Here is a tiny trained network, its code and every weight. The questions are about switching its units off for an input and a target symbol, where a switched-off unit gives its printed mean instead of its output.

import numpy as np


def w(rows, s, z=0):
    codes = np.array(rows[::2]) - 128.0
    scale = np.full(codes.shape[1], s)
    scale[-1] = z or s
    return codes * scale


def norm(h):
    return h / np.sqrt((h * h).mean(-1, keepdims=True) + 1e-5)


def f(y):
    return np.maximum(y, 0)


def softmax(a):
    e = np.exp(a - a.max(-1, keepdims=True))
    return e / e.sum(-1, keepdims=True)


def log_softmax(a):
    a = a - a.max(-1, keepdims=True)
    return a - np.log(np.exp(a).sum(-1, keepdims=True))


def net(x, mask):
    ids = ['Ξαβδζηλπσψ'.index(c) for c in x.split()]
    T = len(ids)
    res = E[ids] + P[:T]
    r = norm(res)
    for j in range(3):
        rows = slice(2 * j, 2 * j + 2)
        q, k, v = (r @ M[0][rows].T for M in (Q, K, V))
        z = softmax(np.where(np.tri(T) > 0, q @ k.T / 2**0.5, -1e9)) @ v
        o = O[0][rows]
        res = res + np.where(mask[j], z, o[:, -1]) @ o[:, :-1]
    y = f(norm(res) @ A[0][:, :-1].T + A[0][:, -1])
    res = res + np.where(mask[3:11], y, B[0][:, -1]) @ B[0][:, :-1]
    return log_softmax(norm(res)[-1] @ U[:, :-1].T + U[:, -1])


Q, K, V, O, A, B = {}, {}, {}, {}, {}, {}
E = w([
[141,168,174],'Ξ',
[179,118,185],'α',
[142,169,176],'β',
[187,92,97],'δ',
[65,204,164],'ζ',
[138,141,76],'η',
[105,203,115],'λ',
[78,83,192],'π',
[249,99,134],'σ',
[91,83,204],'ψ',
],0.017)
P = w([
[253,69,206],'0',
[228,75,199],'1',
[213,82,193],'2',
[205,76,180],'3',
[201,73,168],'4',
[188,74,163],'5',
[188,64,148],'6',
[193,82,161],'7',
],0.0047)
Q[0] = w([
[172,164,105],'h1',
[82,156,87],'h1',
[207,46,82],'h2',
[3,91,160],'h2',
[169,146,135],'h3',
[215,40,188],'h3',
],0.026)
K[0] = w([
[140,167,62],'h1',
[33,130,102],'h1',
[251,32,89],'h2',
[25,124,8],'h2',
[159,172,79],'h3',
[62,164,26],'h3',
],0.022)
V[0] = w([
[151,132,143],'h1',
[191,100,155],'h1',
[146,255,112],'h2',
[81,107,119],'h2',
[137,182,58],'h3',
[127,59,110],'h3',
],0.019)
O[0] = w([
[155,93,117,180],'h1',
[189,24,145,254],'h1',
[255,138,11,215],'h2',
[110,202,159,38],'h2',
[138,125,13,151],'h3',
[55,249,223,62],'h3',
],0.01,0.0097)
A[0] = w([
[145,106,133,4],'n1',
[234,143,113,72],'n2',
[238,191,69,123],'n3',
[227,58,63,218],'n4',
[119,38,183,180],'n5',
[197,208,180,242],'n6',
[162,214,39,144],'n7',
[3,92,150,143],'n8',
],0.012,0.0031)
B[0] = w([
[161,133,152,132],'n1',
[145,200,200,182],'n2',
[30,18,118,187],'n3',
[65,251,143,252],'n4',
[104,108,40,178],'n5',
[191,89,61,154],'n6',
[160,27,89,162],'n7',
[91,240,80,135],'n8',
],0.016,0.018)
U = w([
[49,232,77,82],'Ξ',
[249,161,194,246],'α',
[187,126,16,101],'β',
[175,206,138,108],'δ',
[66,121,188,242],'ζ',
[136,147,107,111],'η',
[70,86,109,5],'λ',
[140,59,183,118],'π',
[178,221,140,79],'σ',
[77,147,180,214],'ψ',
],0.012,0.0026)

Each question gives the input, a string of symbols that net reads in full, and the target symbol t.
The units are the heads (2 rows each of Q, K, V and O) and the neurons (one row each of A and B). Each row of codes is followed by its name. A weight is (code - 128) times the scale printed after its matrix; where a second scale follows, it is the last column's (O, A, B and U).
mask holds one flag per unit, heads first, then neurons. A switched-off unit (its flag False) gives its mean, the last column of its rows in O or B, instead of its output. The means were averaged over made-up inputs and are rounded, as every weight is.
A unit's drop is (log p(t) with every unit on - log p(t) with that unit switched off) / (log p(t) with every unit on - log p(t) with every unit switched off).
The circuit of an input: a set's keep is (log p(t) with only the set's units on - log p(t) with every unit switched off) / (log p(t) with every unit on - log p(t) with every unit switched off). Starting from all 11 units, units are removed one at a time, each time the one whose removal leaves the highest keep (on an exact tie, the one counted first), for as long as the keep stays at least 0.8.
units of the circuit, in order: the units of the circuit, biggest drop first
k most important neurons: the k neurons with the biggest drops, biggest first
which heads matter: for each layer, one digit per head in row order, 1 if its drop is at least 0.15 and else 0, layers parted by /
drop of u: that unit's drop, to one decimal
input β ψ ψ δ Ξ σ π, target ζ: units of the circuit, in order => [h2]
input ψ σ π ζ, target α: which heads matter => 001
input λ η π, target Ξ: units of the circuit, in order => [n4, n7]
input α σ σ σ α, target π: units of the circuit, in order => [h2, n4, h3]
input σ δ π σ σ σ, target α: units of the circuit, in order => [n3, h3, n4, h2]
input η π ψ Ξ, target Ξ: 2 most important neurons => [n4, n3]
input π π η η β, target Ξ: 2 most important neurons => [n4, n2]
input σ σ σ η Ξ δ, target Ξ: which heads matter => 001
input σ λ α λ η σ δ, target Ξ: 2 most important neurons => [n4, n7]
input λ Ξ ψ σ λ η Ξ, target Ξ: 2 most important neurons => [n4, n6]
input λ Ξ ζ η β, target Ξ: 4 most important neurons => [n4, n2, n3, n5]
input ψ ψ ζ, target α: 2 most important neurons => [n4, n5]
input σ α ψ σ σ, target α: 2 most important neurons => [n3, n7]
input Ξ π ψ σ λ σ ψ, target β: units of the circuit, in order => [h2]
input π ψ σ Ξ ψ, target ζ: drop of n8 => 0.0
input λ β σ π, target β: drop of h2 => 0.2
input β ψ π σ α, target π: drop of n4 => 1.1
input α ψ σ η β π, target Ξ: drop of n5 => 0.0
